Below is a small trained network, with its code and all its weights. Each question gives an input and a class and asks what happens when units are switched off, that is, made to give their printed mean instead of their output.

import numpy as np


def w(rows, s, z=0):
    codes = np.array(rows[::2]) - 128.0
    scale = np.full(codes.shape[1], s)
    scale[-1] = z or s
    return codes * scale


def norm(h):
    return h / np.sqrt((h * h).mean(-1, keepdims=True) + 1e-5)


def f(y):
    return np.maximum(y, 0)


def log_softmax(a):
    a = a - a.max(-1, keepdims=True)
    return a - np.log(np.exp(a).sum(-1, keepdims=True))


def net(x, mask):
    res = np.array(x, float).reshape(1, 5) / 4 @ E
    u = 0
    for l in range(2):
        y = f(norm(res) @ A[l][:, :-1].T + A[l][:, -1])
        res = res + np.where(mask[u : u + 15], y, B[l][:, -1]) @ B[l][:, :-1]
        u += 15
    return log_softmax(norm(res)[-1] @ U[:, :-1].T + U[:, -1])


A, B = {}, {}
E = w([
[121,91,84,198],'x0',
[36,164,178,103],'x1',
[134,117,134,134],'x2',
[119,1,50,101],'x3',
[128,128,130,129],'x4',
],0.01)
A[0] = w([
[68,143,196,119,1],'L0N1',
[118,199,124,121,56],'L0N2',
[83,166,149,68,154],'L0N3',
[139,156,42,187,108],'L0N4',
[50,120,167,197,14],'L0N5',
[136,83,117,65,155],'L0N6',
[193,139,115,175,34],'L0N7',
[58,132,86,81,47],'L0N8',
[155,69,138,63,164],'L0N9',
[10,64,145,107,114],'L0N10',
[77,101,61,145,4],'L0N11',
[134,115,58,158,226],'L0N12',
[200,234,117,138,196],'L0N13',
[110,143,79,175,188],'L0N14',
[36,77,149,107,83],'L0N15',
],0.012,0.0028)
B[0] = w([
[115,167,144,178,196],'L0N1',
[58,71,106,224,183],'L0N2',
[186,67,104,108,219],'L0N3',
[48,71,161,146,202],'L0N4',
[143,221,75,107,188],'L0N5',
[183,179,87,127,214],'L0N6',
[93,68,206,136,179],'L0N7',
[147,139,165,92,179],'L0N8',
[215,239,69,130,221],'L0N9',
[173,133,188,137,243],'L0N10',
[98,73,151,145,189],'L0N11',
[86,207,154,175,232],'L0N12',
[122,29,170,2,254],'L0N13',
[18,136,130,164,196],'L0N14',
[155,135,250,149,212],'L0N15',
],0.006)
A[1] = w([
[170,150,147,129,40],'L1N1',
[128,104,130,99,248],'L1N2',
[65,78,77,217,196],'L1N3',
[158,119,11,130,81],'L1N4',
[44,68,37,187,85],'L1N5',
[115,127,96,145,79],'L1N6',
[137,184,155,21,134],'L1N7',
[132,75,149,209,236],'L1N8',
[102,170,91,167,146],'L1N9',
[171,190,25,107,86],'L1N10',
[74,40,137,156,161],'L1N11',
[30,122,170,132,184],'L1N12',
[12,251,105,197,100],'L1N13',
[83,139,48,186,7],'L1N14',
[178,199,137,147,198],'L1N15',
],0.012,0.0018)
B[1] = w([
[147,47,143,120,158],'L1N1',
[102,132,96,191,170],'L1N2',
[139,148,161,59,240],'L1N3',
[156,152,83,120,191],'L1N4',
[83,108,197,81,224],'L1N5',
[168,116,114,115,145],'L1N6',
[100,68,154,146,241],'L1N7',
[45,152,186,188,226],'L1N8',
[242,42,24,69,163],'L1N9',
[103,161,101,207,183],'L1N10',
[118,149,163,74,222],'L1N11',
[87,183,101,195,255],'L1N12',
[182,91,1,146,241],'L1N13',
[233,79,178,75,177],'L1N14',
[135,107,97,90,192],'L1N15',
],0.0082,0.0069)
U = w([
[185,7,211,78,5],'0',
[60,178,210,179,145],'1',
[183,158,28,166,236],'2',
],0.012,0.0017)

Each question gives the input, the list of numbers given to net, and the class t.
The units are the neurons (one row each of A and B). Each row of codes is followed by its name. A weight is (code - 128) times the scale printed after its matrix; where a second scale follows, it is the last column's (A, B and U).
mask holds one flag per neuron, layer by layer. A switched-off neuron (its flag False) gives its mean, the last column of its row in B, instead of its output. The means were averaged over made-up inputs and are rounded, as every weight is.
A unit's drop is (log p(t) with every unit on - log p(t) with that unit switched off) / (log p(t) with every unit on - log p(t) with every unit switched off).
The circuit of an input: a set's keep is (log p(t) with only the set's units on - log p(t) with every unit switched off) / (log p(t) with every unit on - log p(t) with every unit switched off). Starting from the 12 units with the biggest drops (on a tie, the unit counted first), units are removed one at a time, each time the one whose removal leaves the highest keep (on an exact tie, the one counted first), for as long as the keep stays at least 0.8.
units of the circuit, in order: the units of the circuit, biggest drop first
unit that matters most: the unit with the biggest drop
k most important neurons: the k neurons with the biggest drops, biggest first
top k neurons in layer l: the k neurons of layer l with the biggest drops, biggest first
drop of u: that unit's drop, to one decimal
input [0,-3,-2,1,3], class 2: top 3 neurons in layer 0 : L0N13; L0N12; L0N9
input [6,2,-6,8,-7], class 1: units of the circuit, in order : L1N8; L1N13; L0N12
input [7,-5,-7,1,-7], class 0: unit that matters most : L1N14
input [0,-2,4,8,6], class 2: units of the circuit, in order : L0N9; L0N13
input [-3,0,-7,7,-4], class 2: 3 most important neurons : L0N9; L0N13; L1N10
input [5,2,-5,-5,-5], class 2: 2 most important neurons : L1N13; L0N5
input [5,-6,6,0,-4], class 1: 3 most important neurons : L1N8; L0N7; L0N4
input [-6,0,-7,-5,-5], class 0: top 3 neurons in layer 1 : L1N8; L1N7; L1N10
input [8,7,5,0,8], class 2: 3 most important neurons : L0N5; L1N13; L0N13
input [-1,3,0,1,8], class 0: 2 most important neurons : L0N3; L1N12
input [7,-6,5,-1,6], class 1: 2 most important neurons : L1N8; L0N7
input [5,1,-8,-4,-7], class 2: 2 most important neurons : L1N13; L0N5
input [7,3,2,3,-4], class 1: top 2 neurons in layer 1 : L1N12; L1N8
input [6,6,-3,7,-1], class 1: unit that matters most : L0N15
input [6,-7,2,1,6], class 0: drop of L0N5 : -0.1
input [8,3,-6,-6,5], class 2: drop of L0N13 : 0.0
input [-3,-1,-4,-3,-6], class 0: drop of L0N3 : 0.1
input [-1,-5,-6,-5,-1], class 0: top 2 neurons in layer 0 : L0N13; L0N12
input [6,5,-1,8,8], class 1: top 2 neurons in layer 0 : L0N15; L0N10
input [-1,-5,0,-5,-7], class 0: unit that matters most : L0N13
